In the rows, zero is written as 128.
Each row has a class, written after it, and each block has its own classes.
158 103 126 172 165 146 143 95 160 123 150 126 119 83 106 132 140 137
 122 145 106 86 136 93 159 126 103 163 77 103 129 129 115 112 149 125 74
 79
(183)
146 120 140 120 121 128 138 87 129 177 141 129 89 169 106 105 172 154
 151 156 105 118 105 151 124 127 85 167 98 89 121 116 135 127 111 127
 115 130
(60)
61 104 154 165 143 126 131 118 155 137 110 162 124 115 200 150 124 174
 185 81 150 196 141 88 113 138 102 126 140 108 154 127 134 122 130 144
 141 149
(72)
117 153 166 178 124 151 105 132 126 138 111 146 124 131 108 174 128 129
 169 107 138 164 136 114 90 79 126 151 151 134 124 167 182 124 167 128
 152 89
(7)
114 111 92 118 120 133 138 111 147 120 73 146 113 161 162 135 118 142
 165 92 133 129 125 120 107 140 135 110 171 139 113 125 134 132 103 144
 109 119
(55)
132 90 121 103 156 90 136 143 157 120 138 146 114 210 119 118 185 116
 119 70 140 136 123 115 117 157 115 161 134 140 135 90 159 140 99 119
 119 107
(72)
78 101 101 104 125 93 145 111 152 137 123 138 97 181 168 104 94 146 135
 111 137 167 148 131 85 135 95 118 130 124 127 142 93 149 84 141 139 119
(134)
129 117 111 92 121 155 107 137 113 128 124 156 153 153 142 124 145 160
 144 121 104 160 119 149 129 110 103 118 125 125 137 162 98 117 99 143
 154 156
(72)
142 101 113 112 148 160 106 108 58 165 88 91 161 121 106 120 143 140 133
 201 102 109 116 103 133 156 127 117 148 59 135 179 122 91 114 108 137
 178
(7)
135 97 101 93 114 105 136 142 147 138 91 116 125 204 135 125 162 140 124
 120 88 96 109 78 102 143 112 142 127 155 121 146 108 93 67 105 110 119
(135)
153 118 107 164 161 174 139 137 111 112 96 169 131 128 149 129 128 143
 103 144 101 112 142 149 146 116 129 133 104 79 116 176 146 132 97 143
 97 119
(55)
160 148 122 98 194 133 173 108 152 127 142 141 142 116 138 141 127 88
 115 146 132 117 143 101 165 155 108 141 169 138 123 140 117 118 115 102
 109 127
(60)
69 96 180 133 94 92 109 95 139 134 100 94 118 92 134 136 155 139 142 99
 118 133 157 84 125 119 107 146 189 126 198 127 108 134 122 117 120 151
(105)
96 114 151 125 131 91 168 127 126 163 88 126 108 120 160 144 127 146 228
 124 111 125 103 128 119 164 131 146 149 139 162 119 164 131 112 135 113
 113
(183)
153 105 128 142 160 95 163 102 156 122 161 111 111 130 99 131 177 114
 113 143 101 101 120 106 116 153 136 178 123 118 113 122 138 142 142 112
 112 112
(105)
91 167 119 174 169 158 148 150 124 136 80 105 170 86 180 155 130 106 125
 102 121 132 121 65 168 113 131 178 179 135 121 146 132 135 124 128 87
 157
(60)
107 96 114 165 185 90 131 148 134 125 84 108 171 143 159 145 153 90 164
 128 135 176 131 99 122 183 117 156 122 152 137 145 126 160 124 103 152
 168
(55)
156 102 121 77 95 136 149 124 145 140 130 123 117 150 160 117 121 153
 105 145 118 102 134 155 123 133 151 126 104 136 113 143 126 131 143 116
 122 153
(19)
122 88 87 152 118 158 106 114 112 112 147 126 149 90 155 144 176 138 122
 171 105 142 127 133 129 137 92 174 86 130 110 161 112 114 127 147 117
 199
(55)
170 148 114 138 178 163 144 175 135 132 108 131 143 217 149 121 171 109
 80 157 112 95 162 143 140 188 116 132 103 99 126 153 144 126 98 91 144
 132
(134)
157 103 114 114 120 95 116 101 140 107 164 113 109 116 93 130 191 108 92
 132 119 52 132 88 108 128 120 177 146 172 133 124 158 121 128 140 79
 113
(183)
144 151 113 149 144 148 150 167 158 122 150 124 165 127 145 120 140 146
 38 147 135 104 161 97 134 103 140 156 121 104 94 144 163 112 148 144 79
 126
(72)
142 142 161 166 120 94 122 104 149 142 148 152 91 149 140 109 153 139
 134 124 107 99 169 158 128 120 118 160 124 121 159 133 129 164 99 139
 87 133
(19)
139 104 147 88 146 138 151 87 168 96 165 129 93 94 128 144 162 136 89
 109 156 106 139 147 108 164 130 91 120 135 130 113 141 151 163 95 135
 107
(105)
104 175 142 133 180 91 159 161 112 156 136 165 134 175 145 101 101 115
 103 141 161 147 141 142 134 124 121 113 153 117 105 117 145 146 108 94
 166 136
(60)
164 70 100 101 123 94 135 101 139 130 166 167 155 172 130 101 163 171
 102 149 131 123 152 146 93 113 143 117 127 103 131 130 143 149 123 148
 125 141
(72)
100 91 144 135 124 107 141 115 163 104 115 179 113 135 157 155 112 166
 168 99 119 179 148 110 114 92 111 152 118 159 137 142 131 105 120 175
 125 69
(72)
188 132 130 102 130 145 151 97 143 120 171 134 115 115 104 134 142 104
 98 152 124 76 163 169 170 142 115 152 149 113 119 146 106 135 104 94 67
 110
(19)
127 89 142 128 148 127 130 86 123 143 116 181 138 121 144 144 110 143
 219 151 117 160 134 110 133 130 118 96 136 113 179 115 125 92 139 122
 179 122
(135)
132 62 101 143 132 87 130 68 137 150 138 156 79 190 129 76 141 152 170
 71 106 120 86 119 105 123 149 143 103 78 137 76 115 166 91 130 86 144
(177)
131 172 109 105 132 133 130 143 164 166 129 161 115 181 141 94 128 175
 115 106 103 142 139 84 94 94 116 105 141 113 123 127 107 83 122 128 161
 109
(135)
134 137 115 139 156 133 135 125 155 162 106 137 134 130 129 127 102 131
 147 99 119 134 91 50 101 80 138 133 172 132 110 141 122 116 150 136 145
 151
(60)
167 131 119 148 158 159 103 112 149 149 113 160 105 200 98 111 182 149
 167 103 85 148 137 117 121 97 126 134 100 124 135 113 132 111 124 105
 166 117
(105)
137 125 102 51 147 103 136 165 105 143 175 118 143 137 97 87 156 137 50
 135 165 114 115 140 94 142 132 98 135 107 117 141 162 135 99 107 132
 153
(72)
95 179 114 105 137 97 117 181 111 143 106 120 149 183 143 104 180 163 94
 119 126 154 132 113 79 130 124 138 143 133 120 170 170 130 98 159 153
 128
(72)
130 115 107 164 123 140 143 124 122 105 109 156 162 112 142 154 139 131
 111 100 132 121 157 93 130 102 144 150 162 103 140 179 164 152 128 123
 106 100
(55)
110 173 119 172 170 104 124 164 156 121 143 185 130 218 115 118 134 134
 98 92 125 182 127 144 93 128 100 122 130 108 80 143 102 147 125 131 201
 124
(105)
111 103 136 107 134 116 146 123 153 121 95 162 132 200 159 150 165 125
 147 140 124 141 159 132 117 130 78 145 155 136 139 144 164 125 71 122
 96 87
(135)
114 160 108 191 149 148 117 140 147 129 122 149 155 156 111 137 84 95
 151 154 118 135 145 83 120 77 86 147 183 107 120 171 111 112 110 157
 125 117
(134)
113 136 191 95 155 147 144 133 140 138 148 152 118 115 159 141 128 126
 151 196 123 172 133 156 116 116 87 136 143 113 119 142 126 104 148 112
 157 137
(177)
109 140 144 133 146 141 173 127 127 134 104 163 129 166 192 140 137 151
 187 153 97 127 118 91 140 146 133 144 121 104 132 141 159 110 123 105
 133 111
(177)
97 106 83 149 152 108 142 143 105 102 121 149 141 136 134 144 101 97 145
 98 149 136 142 127 125 109 147 135 148 162 129 132 139 156 83 121 121
 92
(134)
171 107 95 57 113 136 133 111 133 112 186 147 129 114 119 136 158 129 67
 122 126 137 134 140 106 131 141 150 167 127 85 142 93 92 135 119 131
 155
(177)
121 105 108 132 137 141 136 98 140 118 174 142 100 108 135 144 172 143
 126 128 134 111 129 157 96 172 99 135 138 99 124 121 117 136 119 146
 124 118
(134)
141 79 63 135 122 123 145 64 113 135 192 164 129 124 94 125 109 154 150
 134 111 115 128 74 141 115 113 144 107 88 118 151 92 95 102 103 99 115
(7)
97 66 135 158 144 92 136 95 117 83 141 200 116 166 157 97 124 144 60 121
 117 79 154 79 156 89 113 141 110 69 158 150 144 173 114 139 114 77
(19)
153 98 166 165 130 112 131 135 174 161 150 132 126 166 87 136 141 122
 170 135 113 146 115 155 128 123 74 172 95 103 125 142 87 148 132 97 127
 121
(19)
129 126 122 161 188 133 140 143 120 141 114 198 142 200 128 110 138 153
 179 113 87 161 92 123 139 130 108 125 106 55 127 135 94 129 99 110 168
 101
(177)
108 191 126 166 158 117 137 149 128 140 113 135 169 171 139 131 118 134
 146 137 166 178 126 139 93 157 116 112 132 88 105 183 181 167 130 151
 150 138
(72)
138 95 109 156 133 137 124 90 141 120 153 110 130 95 121 156 156 94 199
 159 89 126 109 138 166 125 91 214 106 166 116 128 89 136 115 138 64 149
(19)
74 85 142 158 117 106 102 44 94 92 156 159 136 141 158 124 204 153 154
 169 124 131 135 126 124 138 67 147 83 86 166 148 138 183 112 131 124
 128
(177)
124 62 108 122 159 98 119 124 118 143 86 109 152 98 125 152 158 150 165
 140 110 173 124 60 85 126 135 169 153 145 131 184 141 84 93 160 117 148
(72)
154 147 129 125 135 140 120 159 110 129 92 156 122 174 126 147 164 151
 118 81 153 98 144 168 88 160 167 78 122 143 149 159 217 138 99 110 124
 116
(7)
125 131 74 125 177 124 134 133 100 130 123 88 170 120 123 123 166 119
 101 193 119 115 157 63 114 145 130 150 131 128 119 173 131 114 118 111
 148 109
(134)
114 115 117 146 143 117 144 72 112 126 103 177 116 133 149 126 88 119
 195 114 120 148 130 115 132 130 118 121 181 76 158 160 128 162 97 141
 126 125
(55)
140 116 138 157 159 147 113 154 80 119 135 213 161 232 122 118 127 131
 113 129 139 117 113 158 125 126 123 68 91 67 140 161 170 173 133 82 212
 131
(7)
142 105 97 139 142 109 117 77 152 128 160 121 120 117 88 129 163 131 155
 140 142 176 131 152 104 142 110 168 98 124 95 106 117 116 131 154 91
 119
(177)
146 157 166 162 134 159 117 145 132 136 139 171 113 178 129 128 150 130
 136 131 126 127 131 186 135 106 120 142 112 104 114 118 156 159 163 119
 163 110
(19)
147 169 143 125 139 168 130 143 142 129 112 122 129 141 136 145 142 130
 118 162 117 138 155 133 127 88 118 161 117 149 86 182 141 126 150 109
 133 82
(19)
98 146 135 155 131 156 99 159 135 147 113 114 140 150 153 125 162 140
 135 172 99 143 152 127 100 105 66 147 108 128 150 180 123 124 99 145
 138 156
(134)
105 156 132 188 178 125 110 135 107 125 73 135 156 156 143 131 131 109
 140 122 107 143 121 68 135 138 110 156 137 89 144 208 141 162 120 143
 152 136
(19)
132 127 110 97 157 160 111 121 89 137 69 121 161 138 108 118 108 121 159
 162 113 132 133 120 157 126 127 73 159 113 151 161 108 102 87 93 153
 165
(105)
93 138 101 181 113 140 122 101 112 151 63 160 132 228 183 114 116 160
 199 136 91 160 141 115 141 115 92 138 92 96 128 155 123 125 56 130 111
 138
(135)
108 146 113 111 115 127 91 128 87 117 47 151 143 242 137 117 145 141 150
 98 138 147 111 131 95 151 126 85 130 110 132 181 157 148 81 122 173 136
(177)
134 88 136 203 170 148 120 128 154 110 133 121 129 60 128 157 159 113
 134 119 136 115 124 122 130 132 124 153 103 132 128 105 130 146 158 122
 94 136
(55)
131 82 157 142 168 123 159 139 169 160 123 124 93 55 138 157 113 158 162
 109 136 114 140 92 97 116 164 117 123 159 147 112 161 87 134 103 74 110
(7)
102 121 138 166 162 124 97 144 128 135 55 118 132 135 130 139 141 120
 168 84 108 148 128 107 113 103 140 125 177 156 149 140 119 137 85 123
 124 163
(105)
125 106 132 173 174 109 149 147 170 126 159 108 132 106 128 144 156 123
 106 98 154 113 148 125 137 169 134 140 83 149 129 79 128 141 150 86 84
 111
(7)
149 165 116 126 170 117 123 162 122 132 104 132 133 181 106 99 123 129
 128 80 107 130 111 134 143 151 125 108 103 122 136 151 84 141 66 110
 135 111
(72)
86 113 135 111 152 119 158 121 118 117 105 145 111 104 171 131 92 145
 134 134 137 118 151 132 120 167 120 85 136 104 175 158 131 134 91 139
 136 98
(134)
133 187 113 166 127 115 141 106 152 123 161 139 129 132 100 129 177 143
 123 100 117 101 161 76 137 166 113 142 113 111 166 151 154 117 123 113
 122 109
(105)
130 131 131 86 150 103 116 192 149 123 131 122 105 175 115 107 170 151
 39 102 128 127 138 139 97 134 116 137 132 159 85 114 99 90 91 129 132
 106
(72)
144 168 127 85 125 158 131 142 140 160 123 147 116 152 139 142 176 171
 166 146 139 131 138 179 101 176 111 102 145 129 114 144 155 100 117 122
 150 138
(19)

Next block, with new classes.
134 106 147 149 120 128 150 99 134 131 124 149 129 129 129 145 122 137
 115 132 106 131 130 114 148 124 113 101 150 121 138 134 144 114 104 96
 151 118
(124)
130 121 139 159 131 121 184 106 146 97 131 113 125 113 138 167 125 125
 128 120 114 150 130 127 151 115 135 110 119 134 126 113 124 123 113 117
 142 118
(102)
138 149 98 94 170 95 91 170 151 119 171 163 130 130 124 141 129 98 144
 103 152 116 110 108 143 144 127 113 137 160 114 140 132 154 89 156 108
 125
(121)
126 157 117 155 99 116 125 111 138 129 121 127 129 130 114 119 111 154
 106 162 122 103 143 125 135 131 146 135 143 116 120 138 120 145 118 123
 137 150
(155)
151 127 104 151 75 125 132 95 113 95 116 142 127 130 120 140 108 170 95
 147 144 121 141 101 145 165 136 132 141 133 105 120 145 107 115 110 144
 122
(155)
133 144 91 124 124 134 133 131 138 112 108 129 95 114 130 149 91 118 115
 138 163 138 144 132 145 149 140 122 109 139 111 138 133 136 103 113 133
 145
(74)
138 139 149 145 93 137 102 99 116 143 115 157 101 106 122 139 103 156
 113 143 132 118 127 145 126 132 102 128 149 136 131 113 126 129 119 101
 143 122
(90)
136 128 125 133 108 114 136 90 123 97 126 145 132 116 137 137 135 125
 115 156 129 147 130 157 131 129 140 130 130 146 121 124 130 112 121 106
 126 114
(155)
148 119 136 131 131 124 126 204 117 127 109 136 62 125 100 116 93 98 97
 145 153 109 151 121 164 128 136 113 138 135 120 138 126 134 138 102 144
 139
(148)
137 117 143 142 126 127 144 116 130 118 128 152 125 136 125 146 111 151
 139 127 132 139 130 117 149 125 89 121 146 146 128 107 128 120 134 122
 144 112
(121)
115 142 112 122 111 134 129 129 123 115 122 107 81 115 130 148 75 129
 143 128 102 146 145 128 152 109 135 103 135 142 132 142 142 139 152 134
 138 156
(98)
126 151 112 131 157 134 146 142 126 120 120 111 109 124 116 118 99 108
 116 129 106 125 162 143 139 117 127 119 128 149 131 133 117 128 131 113
 119 158
(164)
126 127 99 129 122 116 133 92 129 90 144 147 142 149 130 150 134 161 114
 117 140 139 125 130 126 138 105 135 139 143 97 120 124 125 113 132 121
 123
(155)
125 127 120 138 119 142 107 107 129 94 136 135 139 127 127 155 136 142
 123 147 168 151 146 123 129 160 134 126 110 121 111 124 174 113 95 106
 150 100
(124)
135 121 118 134 153 124 121 162 112 122 129 124 104 121 107 120 110 138
 94 137 116 106 149 104 124 130 116 119 127 138 124 116 139 129 130 112
 136 144
(148)
138 132 156 130 113 125 115 127 130 135 122 133 129 94 116 139 142 158
 84 140 137 114 126 125 127 120 101 128 152 134 140 110 143 135 91 109
 127 113
(102)
111 156 106 126 101 108 128 188 125 132 112 111 111 129 114 122 70 128
 107 162 145 135 136 128 169 133 152 131 119 134 134 112 115 124 122 130
 168 132
(102)
133 117 140 144 128 131 139 111 118 101 125 139 156 112 135 165 118 137
 133 158 132 136 155 140 106 132 83 129 114 161 124 82 131 113 131 105
 116 124
(74)
152 119 121 109 152 107 125 173 128 167 140 94 157 138 141 103 121 76
 117 67 162 132 99 145 119 126 138 126 87 134 99 143 96 171 159 116 120
 140
(102)
111 120 113 114 135 125 157 138 131 88 131 130 139 116 131 134 145 142
 132 122 154 143 141 116 141 121 124 124 140 125 120 107 170 114 125 136
 128 114
(164)
128 154 118 123 105 120 110 109 143 128 126 150 140 125 144 153 121 128
 119 121 150 135 121 131 136 165 127 133 110 140 130 92 135 118 78 117
 142 108
(98)
129 133 134 128 145 142 161 139 134 90 131 137 122 109 114 144 130 157
 116 125 132 153 125 119 157 129 113 124 133 130 139 120 143 117 99 112
 147 106
(102)
125 169 96 115 137 142 92 137 127 96 138 124 125 138 118 150 59 111 148
 124 166 138 127 109 168 152 161 122 131 131 100 179 157 139 151 128 147
 145
(121)
128 114 118 133 116 115 162 59 130 98 127 151 107 123 131 147 126 173
 110 148 148 128 147 115 126 139 116 111 145 128 123 117 152 114 104 116
 149 130
(124)
134 133 124 133 112 125 143 99 131 107 121 157 146 95 124 139 136 172 92
 134 137 143 130 114 149 157 128 106 120 102 136 117 154 123 91 86 161
 109
(90)
127 140 138 144 123 128 174 90 132 90 134 142 133 105 130 150 109 161
 136 102 116 148 134 116 149 107 114 103 137 125 127 128 145 123 125 110
 139 123
(102)
135 120 135 136 119 121 142 154 129 99 119 145 129 109 96 147 116 123
 113 171 144 136 128 122 151 128 130 123 124 109 119 171 179 143 129 107
 134 130
(74)
130 153 134 117 126 114 119 119 128 146 117 147 92 108 134 145 99 124
 145 117 119 123 112 159 125 116 126 139 134 152 135 101 127 145 122 143
 121 135
(121)
144 139 120 137 122 110 113 118 116 101 124 135 94 111 124 122 114 147
 130 160 159 142 138 158 136 104 122 126 153 161 109 131 135 146 149 118
 122 124
(148)
141 132 151 120 143 101 129 125 106 110 142 150 95 114 125 140 102 130
 126 153 143 114 140 139 135 110 123 105 144 153 122 127 134 133 140 118
 130 152
(148)
141 142 120 130 65 131 111 134 127 134 109 138 135 113 114 142 105 131
 109 146 150 133 138 137 145 139 142 125 110 132 132 143 161 155 118 107
 156 121
(90)
107 149 142 125 128 151 158 125 140 107 123 113 67 115 108 149 90 136
 135 145 135 138 124 143 163 105 89 116 162 145 138 139 142 144 126 138
 111 163
(90)
134 150 118 119 130 128 140 85 137 91 139 161 164 117 132 142 129 163
 146 129 159 155 123 135 148 165 110 121 122 124 117 113 166 120 100 109
 120 109
(124)
128 126 103 116 118 99 167 124 115 89 125 129 127 101 130 106 130 136
 100 120 113 152 131 122 154 140 158 101 131 115 120 117 140 114 136 95
 127 132
(155)
124 155 133 117 141 132 100 135 139 109 140 130 97 126 129 170 117 124
 129 99 178 119 128 135 140 104 142 116 147 151 114 122 141 150 109 132
 120 130
(164)
109 121 104 144 122 144 103 146 155 132 111 101 132 133 125 176 104 100
 106 105 88 152 97 120 148 87 139 127 118 131 133 164 171 144 128 124
 152 106
(98)
131 116 92 117 156 113 145 88 130 79 125 145 138 108 135 140 122 152 109
 129 148 132 141 122 107 141 99 125 107 148 114 93 142 110 131 114 108
 119
(148)
135 130 118 130 121 138 99 185 119 104 126 108 89 140 97 133 128 125 113
 116 148 142 155 133 120 107 97 130 138 158 122 141 135 164 146 127 111
 126
(98)
125 125 130 125 116 128 144 121 122 108 149 136 154 155 123 149 133 154
 123 107 141 150 121 113 156 145 129 122 130 124 122 125 156 121 107 120
 161 114
(164)
134 95 102 131 142 131 155 108 132 90 139 145 133 145 134 133 108 166
 150 122 146 153 136 107 140 152 114 118 129 130 118 128 99 125 145 108
 158 110
(148)
137 140 130 141 156 120 101 128 130 110 132 123 133 155 104 185 126 90
 82 103 142 111 121 148 109 137 191 141 70 112 108 143 132 142 137 101
 144 119
(164)
139 116 116 136 109 125 122 105 128 97 138 163 147 137 116 160 133 138
 116 120 126 145 111 113 142 159 114 124 139 124 119 147 176 115 79 109
 128 96
(124)
133 142 90 115 177 117 137 93 154 135 141 149 115 116 129 120 102 140
 116 132 136 149 122 147 127 163 125 110 60 147 119 105 97 132 117 88
 146 130
(74)
112 132 120 147 130 138 166 85 144 93 128 116 135 121 124 133 123 148
 124 115 128 156 130 118 149 112 137 114 147 115 127 149 158 131 125 99
 149 123
(164)
132 117 121 102 111 119 154 199 130 99 162 155 147 170 103 155 153 116
 130 64 174 122 131 93 154 166 145 129 131 115 102 126 168 150 99 137
 157 115
(164)
119 101 133 98 148 115 88 137 157 146 144 173 121 132 128 153 123 103
 129 134 173 81 105 108 109 119 139 134 130 118 128 149 136 128 113 144
 140 109
(164)
133 102 137 136 144 99 180 172 151 176 128 152 104 109 130 103 125 117
 151 186 98 93 144 134 150 128 106 133 140 119 119 108 90 123 129 163
 149 143
(102)
140 144 119 128 125 105 162 134 132 126 114 136 89 115 115 82 120 144
 115 130 156 123 143 140 144 114 142 121 162 127 132 138 111 154 129 109
 135 143
(164)
124 165 143 122 132 117 152 101 131 146 132 132 114 101 134 109 132 159
 130 107 92 124 111 122 148 123 115 117 164 138 148 81 152 126 109 135
 122 141
(121)
133 143 147 116 98 135 146 137 133 100 125 126 121 113 130 156 112 111
 122 109 198 140 120 119 163 130 142 103 127 133 130 131 171 144 112 110
 136 131
(90)
126 155 108 120 120 129 80 128 111 105 129 141 112 125 115 154 128 138
 105 126 119 142 134 124 130 128 137 133 141 141 127 156 176 131 92 138
 136 119
(121)
134 142 140 144 67 127 128 123 107 110 121 128 109 148 106 146 85 131
 103 129 137 117 140 123 156 141 154 122 161 115 109 162 130 142 135 101
 147 157
(155)
120 117 133 159 113 131 103 149 153 143 92 122 136 113 134 174 120 92
 121 134 107 114 135 142 129 83 129 135 119 131 132 115 145 124 118 133
 107 98
(164)
130 111 128 134 125 133 113 144 120 90 141 148 126 127 124 161 107 129
 134 134 141 139 137 95 139 132 124 113 141 124 120 162 156 123 125 114
 161 117
(98)
107 142 115 87 163 102 242 175 159 112 124 148 130 131 121 87 151 103
 133 111 118 146 136 143 168 117 152 121 106 99 155 125 110 126 129 140
 151 133
(102)
159 114 111 142 138 122 145 127 128 125 115 148 130 126 139 119 119 138
 123 136 159 140 124 119 147 139 135 120 124 126 121 143 140 123 103 109
 154 114
(124)
126 141 147 136 103 128 135 151 120 126 134 145 136 146 110 154 117 107
 122 111 130 109 148 127 105 123 99 144 118 145 122 119 170 143 117 128
 144 141
(98)
128 128 115 134 145 139 121 136 134 93 132 151 168 148 120 121 157 143
 116 128 159 145 140 118 134 161 100 143 118 116 115 119 138 108 105 109
 126 92
(148)
130 145 117 144 116 119 114 94 132 141 112 123 141 96 144 131 113 138
 103 142 131 130 128 142 116 135 136 125 136 136 123 110 123 141 111 85
 136 134
(74)
119 134 122 109 91 126 139 118 106 98 133 120 87 126 97 109 126 148 112
 146 114 123 136 123 145 152 145 128 163 102 116 154 150 126 155 133 108
 157
(155)
124 133 150 143 122 129 124 105 118 108 153 133 160 141 122 147 131 152
 132 123 124 139 128 117 132 117 98 121 146 138 131 133 156 122 106 121
 125 121
(164)
128 132 116 119 126 138 117 153 132 99 148 124 105 133 114 129 105 136
 128 128 147 142 133 86 165 169 130 104 145 128 132 138 128 123 120 109
 147 125
(98)
145 117 143 147 129 122 148 109 120 102 124 136 139 134 125 153 120 142
 104 119 161 130 132 135 125 117 110 130 149 151 121 114 128 130 123 93
 141 119
(164)
136 97 89 116 172 102 135 105 129 129 157 171 163 158 139 130 165 159
 132 112 104 127 130 143 85 130 102 147 91 155 105 83 112 122 151 144
 156 97
(148)
135 127 115 139 119 134 129 68 127 96 132 137 139 128 133 145 122 136
 132 133 135 138 146 135 114 151 120 124 145 135 117 141 134 125 116 102
 122 126
(124)
125 127 96 127 88 117 126 112 130 94 128 140 121 143 122 140 114 172 105
 140 172 148 136 99 154 145 134 105 133 126 134 141 125 128 111 122 160
 111
(90)
118 149 130 132 89 124 123 73 136 126 100 112 95 114 146 163 115 99 106
 118 152 121 119 160 118 122 155 130 133 122 124 135 126 139 121 128 105
 145
(90)
125 141 121 145 120 123 155 101 142 97 117 132 166 109 139 162 118 131
 108 119 148 130 141 116 129 110 142 123 108 121 120 133 160 124 109 115
 152 117
(102)
124 128 149 123 124 126 151 128 117 118 116 143 102 133 118 128 144 145
 110 152 126 146 154 138 152 142 117 125 143 120 143 111 124 109 116 121
 154 120
(121)
123 129 91 122 103 139 141 111 127 102 129 139 159 104 149 124 129 160
 130 99 161 172 127 116 147 165 108 118 125 121 106 110 162 121 100 104
 150 106
(90)
128 128 110 111 140 120 148 117 135 107 135 150 152 123 130 142 134 128
 124 123 125 145 129 134 146 139 119 111 136 129 123 133 161 127 102 114
 131 124
(124)
124 136 127 133 118 125 155 100 117 96 140 151 133 130 119 142 123 153
 124 111 140 136 144 103 119 141 99 113 109 115 113 136 170 123 109 119
 116 147
(74)
126 155 110 109 119 115 174 135 115 80 122 140 58 143 86 134 97 123 99
 101 128 130 140 134 158 119 129 107 167 133 125 163 160 143 127 122 109
 168
(124)
